Below are the code and all the weights of a small trained network. Each question names an input and a target symbol and asks about switching units off, where a switched-off unit gives its printed mean instead of its output.

import numpy as np


def w(rows, s, z=0):
    codes = np.array(rows[::2]) - 128.0
    scale = np.full(codes.shape[1], s)
    scale[-1] = z or s
    return codes * scale


def f(y):
    return np.maximum(y, 0)


def softmax(a):
    e = np.exp(a - a.max(-1, keepdims=True))
    return e / e.sum(-1, keepdims=True)


def log_softmax(a):
    a = a - a.max(-1, keepdims=True)
    return a - np.log(np.exp(a).sum(-1, keepdims=True))


def net(x, mask):
    ids = ['Γβζηθξτψ'.index(c) for c in x.split()]
    T = len(ids)
    res = E[ids] + P[:T]
    u = 0
    for l in range(2):
        q, k, v = (res @ M[l].T for M in (Q, K, V))
        z = softmax(np.where(np.tri(T) > 0, q @ k.T / 4**0.5, -1e9)) @ v
        res = res + np.where(mask[u], z, O[l][:, -1]) @ O[l][:, :-1]
        u += 1
        y = f(res @ A[l][:, :-1].T + A[l][:, -1])
        res = res + np.where(mask[u : u + 8], y, B[l][:, -1]) @ B[l][:, :-1]
        u += 8
    return log_softmax(res[-1] @ U[:, :-1].T + U[:, -1])


Q, K, V, O, A, B = {}, {}, {}, {}, {}, {}
E = w([
[125,222,165,168,45,99,123,141,125,74,106],'Γ',
[43,162,118,55,35,53,144,114,140,26,153],'β',
[142,150,234,88,106,15,65,48,133,65,127],'ζ',
[164,103,92,75,184,88,73,38,25,86,156],'η',
[125,38,78,150,226,111,160,45,190,150,137],'θ',
[139,79,125,165,128,4,152,136,38,191,146],'ξ',
[86,196,142,186,89,139,105,202,105,136,208],'τ',
[78,60,163,27,48,102,186,90,163,120,129],'ψ',
],0.02)
P = w([
[168,138,44,120,23,89,154,120,77,241,250],'0',
[130,48,114,138,157,109,122,142,98,154,123],'1',
[128,61,147,150,166,114,135,142,121,140,155],'2',
[127,71,122,129,172,121,137,119,116,130,148],'3',
[111,95,118,94,144,98,128,119,114,124,119],'4',
[131,91,128,123,140,75,133,132,150,142,128],'5',
[119,85,103,97,152,76,121,116,137,134,119],'6',
[139,112,116,109,144,67,134,122,155,140,140],'7',
[125,110,94,88,154,60,129,105,136,110,119],'8',
[122,123,89,75,149,64,129,101,149,121,121],'9',
[120,112,109,100,152,90,141,69,174,140,154],'10',
[138,125,80,63,126,1,101,120,163,134,109],'11',
[148,136,123,81,178,54,145,112,166,112,155],'12',
[139,120,139,118,141,59,136,111,151,117,160],'13',
],0.0092)
Q[0] = w([
[166,156,105,168,128,126,166,114,74,128,139],'0.h1',
[68,111,163,83,141,1,129,63,104,104,158],'0.h1',
[146,122,145,88,133,168,97,154,135,138,43],'0.h1',
[155,123,150,136,122,230,139,125,132,101,45],'0.h1',
],0.009)
K[0] = w([
[90,182,144,119,195,96,155,99,54,122,134],'0.h1',
[140,164,93,156,74,85,170,80,55,114,217],'0.h1',
[109,54,241,139,184,169,158,149,132,85,88],'0.h1',
[68,97,210,190,141,136,129,125,117,97,2],'0.h1',
],0.0075)
V[0] = w([
[117,136,144,159,123,178,142,170,136,132,107],'0.h1',
[173,120,144,145,152,200,87,102,73,139,59],'0.h1',
[181,102,122,180,167,76,103,157,162,68,107],'0.h1',
[49,155,134,186,95,83,169,73,175,1,125],'0.h1',
],0.0074)
O[0] = w([
[190,124,148,51,250,83,155,254,102,34,155,1],'0.h1',
[139,112,73,185,112,150,98,189,25,148,139,21],'0.h1',
[194,98,97,172,92,130,190,110,208,217,41,61],'0.h1',
[141,127,139,206,126,120,99,151,123,213,113,75],'0.h1',
],0.0087,0.0094)
A[0] = w([
[173,84,31,145,172,135,40,90,147,110,231,126],'0.n1',
[213,96,140,154,129,71,197,183,61,71,175,242],'0.n2',
[231,189,222,161,61,206,173,113,137,160,123,149],'0.n3',
[199,85,168,168,86,101,93,93,82,103,83,28],'0.n4',
[174,171,208,170,119,82,200,132,120,148,3,127],'0.n5',
[101,89,163,119,199,43,98,79,56,141,175,248],'0.n6',
[85,54,104,107,76,78,130,130,60,133,81,122],'0.n7',
[155,129,74,124,137,62,245,161,30,85,167,1],'0.n8',
],0.0051,0.00071)
B[0] = w([
[138,168,116,119,126,144,155,191,118,140,119,191],'0.n1',
[85,142,58,2,76,165,175,209,101,214,94,138],'0.n2',
[201,145,130,17,170,84,176,164,153,114,87,136],'0.n3',
[103,153,116,109,112,250,76,115,117,114,60,160],'0.n4',
[193,224,89,173,79,111,103,100,82,111,138,139],'0.n5',
[224,185,128,211,88,144,139,102,116,139,120,250],'0.n6',
[177,118,179,208,100,153,222,145,165,104,226,187],'0.n7',
[103,112,153,134,113,153,126,136,220,168,191,148],'0.n8',
],0.0075,0.014)
Q[1] = w([
[142,54,160,155,140,113,147,140,108,133,81],'1.h1',
[73,96,77,118,205,137,158,176,154,149,168],'1.h1',
[160,254,107,155,113,108,107,85,142,183,233],'1.h1',
[177,163,67,107,125,98,139,84,138,151,203],'1.h1',
],0.0079)
K[1] = w([
[202,99,188,219,72,227,137,203,36,186,216],'1.h1',
[134,143,81,184,84,250,112,253,113,122,82],'1.h1',
[104,75,118,121,123,57,38,47,213,141,139],'1.h1',
[123,119,67,39,192,31,182,98,198,136,97],'1.h1',
],0.0051)
V[1] = w([
[147,99,128,78,191,97,167,171,56,177,97],'1.h1',
[154,88,167,97,78,87,126,36,124,222,103],'1.h1',
[137,186,174,154,111,134,26,243,2,133,115],'1.h1',
[191,82,231,62,148,112,121,124,124,77,161],'1.h1',
],0.0058)
O[1] = w([
[162,167,55,100,105,126,189,51,229,137,119,16],'1.h1',
[164,119,166,57,118,129,160,124,139,92,88,205],'1.h1',
[144,130,126,108,97,90,133,74,101,185,111,3],'1.h1',
[162,170,116,94,116,147,126,120,140,119,252,153],'1.h1',
],0.013,0.018)
A[1] = w([
[171,140,102,200,208,135,64,128,169,164,140,252],'1.n1',
[134,108,164,148,195,139,179,187,143,157,129,136],'1.n2',
[209,140,120,107,171,134,155,4,79,122,71,105],'1.n3',
[226,162,195,118,164,118,248,126,124,112,106,122],'1.n4',
[168,132,106,138,203,103,100,127,238,132,133,85],'1.n5',
[78,144,151,139,185,115,112,134,119,209,94,38],'1.n6',
[129,144,176,170,134,192,124,115,75,168,2,190],'1.n7',
[115,22,91,155,147,150,138,130,164,89,94,161],'1.n8',
],0.0079,0.003)
B[1] = w([
[143,154,58,129,170,55,168,140,66,122,97,158],'1.n1',
[158,180,92,175,193,52,131,84,138,90,143,186],'1.n2',
[147,62,109,163,123,131,212,43,62,64,147,192],'1.n3',
[109,66,139,113,77,161,118,84,232,139,143,247],'1.n4',
[131,107,82,177,131,254,97,53,209,155,88,141],'1.n5',
[47,149,72,201,118,108,45,82,30,102,187,134],'1.n6',
[158,180,38,44,161,78,173,141,118,225,114,255],'1.n7',
[157,175,38,77,176,60,84,185,122,156,173,178],'1.n8',
],0.0076,0.0084)
U = w([
[108,204,193,82,173,126,99,43,137,167,99,65],'Γ',
[231,108,109,62,124,199,71,112,70,139,155,97],'β',
[113,92,118,119,106,214,146,133,147,80,140,95],'ζ',
[90,157,27,78,123,124,37,58,143,181,230,84],'η',
[129,3,103,18,116,174,147,164,145,206,145,130],'θ',
[178,231,60,128,98,157,147,146,160,91,81,251],'ξ',
[171,145,105,207,76,95,202,75,112,116,161,163],'τ',
[93,158,120,107,140,130,171,164,31,125,143,162],'ψ',
],0.0048,0.0025)

Each question gives the input, a string of symbols that net reads in full, and the target symbol t.
The units are the heads (4 rows each of Q, K, V and O) and the neurons (one row each of A and B). Each row of codes is followed by its name. A weight is (code - 128) times the scale printed after its matrix; where a second scale follows, it is the last column's (O, A, B and U).
mask holds one flag per unit, layer by layer, with each layer's heads first. A switched-off unit (its flag False) gives its mean, the last column of its rows in O or B, instead of its output. The means were averaged over made-up inputs and are rounded, as every weight is.
A unit's drop is (log p(t) with every unit on - log p(t) with that unit switched off) / (log p(t) with every unit on - log p(t) with every unit switched off).
The circuit of an input: a set's keep is (log p(t) with only the set's units on - log p(t) with every unit switched off) / (log p(t) with every unit on - log p(t) with every unit switched off). Starting from the 12 units with the biggest drops (on a tie, the unit counted first), units are removed one at a time, each time the one whose removal leaves the highest keep (on an exact tie, the one counted first), for as long as the keep stays at least 0.8.
circuit, biggest first: the units of the circuit, biggest drop first
k most important neurons: the k neurons with the biggest drops, biggest first
k most important neurons of layer l: the k neurons of layer l with the biggest drops, biggest first
drop when u is switched off: that unit's drop, to one decimal
input θ η θ, target ξ: most important neuron : [1.n2]
input η ξ β τ τ τ, target ψ: circuit, biggest first : [1.h1 0.h1 1.n4]
input η ξ η τ η τ β ξ Γ η η, target ψ: circuit, biggest first : [1.h1 0.h1 0.n1]
input Γ η η η η η, target τ: circuit, biggest first : [1.h1 1.n3 0.h1]
input τ η η η ψ Γ ξ η τ, target η: circuit, biggest first : [1.h1 0.h1]
input Γ ψ η η ξ θ η η η ξ, target τ: circuit, biggest first : [0.h1 0.n7 1.h1]
input Γ η η β η η ξ, target τ: circuit, biggest first : [0.h1 1.h1]
input τ β η β τ ζ Γ η θ, target η: circuit, biggest first : [1.h1 0.h1]
input ξ η ξ η θ, target ξ: 2 most important neurons : [1.n8 1.n2]
input ζ Γ ξ, target θ: 3 most important neurons : [1.n4 1.n7 0.n4]
input ζ η ξ τ, target θ: circuit, biggest first : [1.h1 0.h1 1.n4 1.n7]
input η η η η ξ τ η η η β θ, target η: 2 most important neurons : [1.n8 0.n6]
input ξ ξ η η τ β η η η θ η ψ ξ, target ζ: 2 most important neurons : [1.n4 1.n7]
input β ξ η θ η τ ξ β η θ β η η, target Γ: most important neuron of layer 0 : [0.n7]
input η ζ ξ η ξ β η, target ψ: 2 most important neurons of layer 1 : [1.n4 1.n7]
input θ ζ Γ η θ η ξ η τ η, target ξ: 2 most important neurons of layer 1 : [1.n7 1.n8]
input ξ ξ η ψ η η η, target ζ: 2 most important neurons of layer 0 : [0.n6 0.n1]
input η η ζ τ β ζ ξ β ξ η ξ η ζ θ, target ψ: 2 most important neurons : [1.n4 0.n1]
input ξ Γ θ η τ η ψ ξ Γ, target ζ: 2 most important neurons : [1.n7 0.n1]
input β θ Γ τ, target Γ: most important neuron of layer 1 : [1.n2]
input ξ ξ η, target ζ: 2 most important neurons : [1.n7 1.n4]
input ξ ψ ζ ξ ψ Γ β τ η ζ, target ζ: 4 most important neurons of layer 1 : [1.n7 1.n4 1.n8 1.n2]
input η η η η η, target τ: 2 most important neurons of layer 1 : [1.n3 1.n8]
input ξ η ξ ζ η ξ, target ζ: drop when 1.h1 is switched off : 0.2
input τ θ η β Γ η τ η η ζ, target η: drop when 1.n4 is switched off : 0.2
input τ η η η τ η η ξ ξ β, target η: drop when 0.n5 is switched off : 0.0
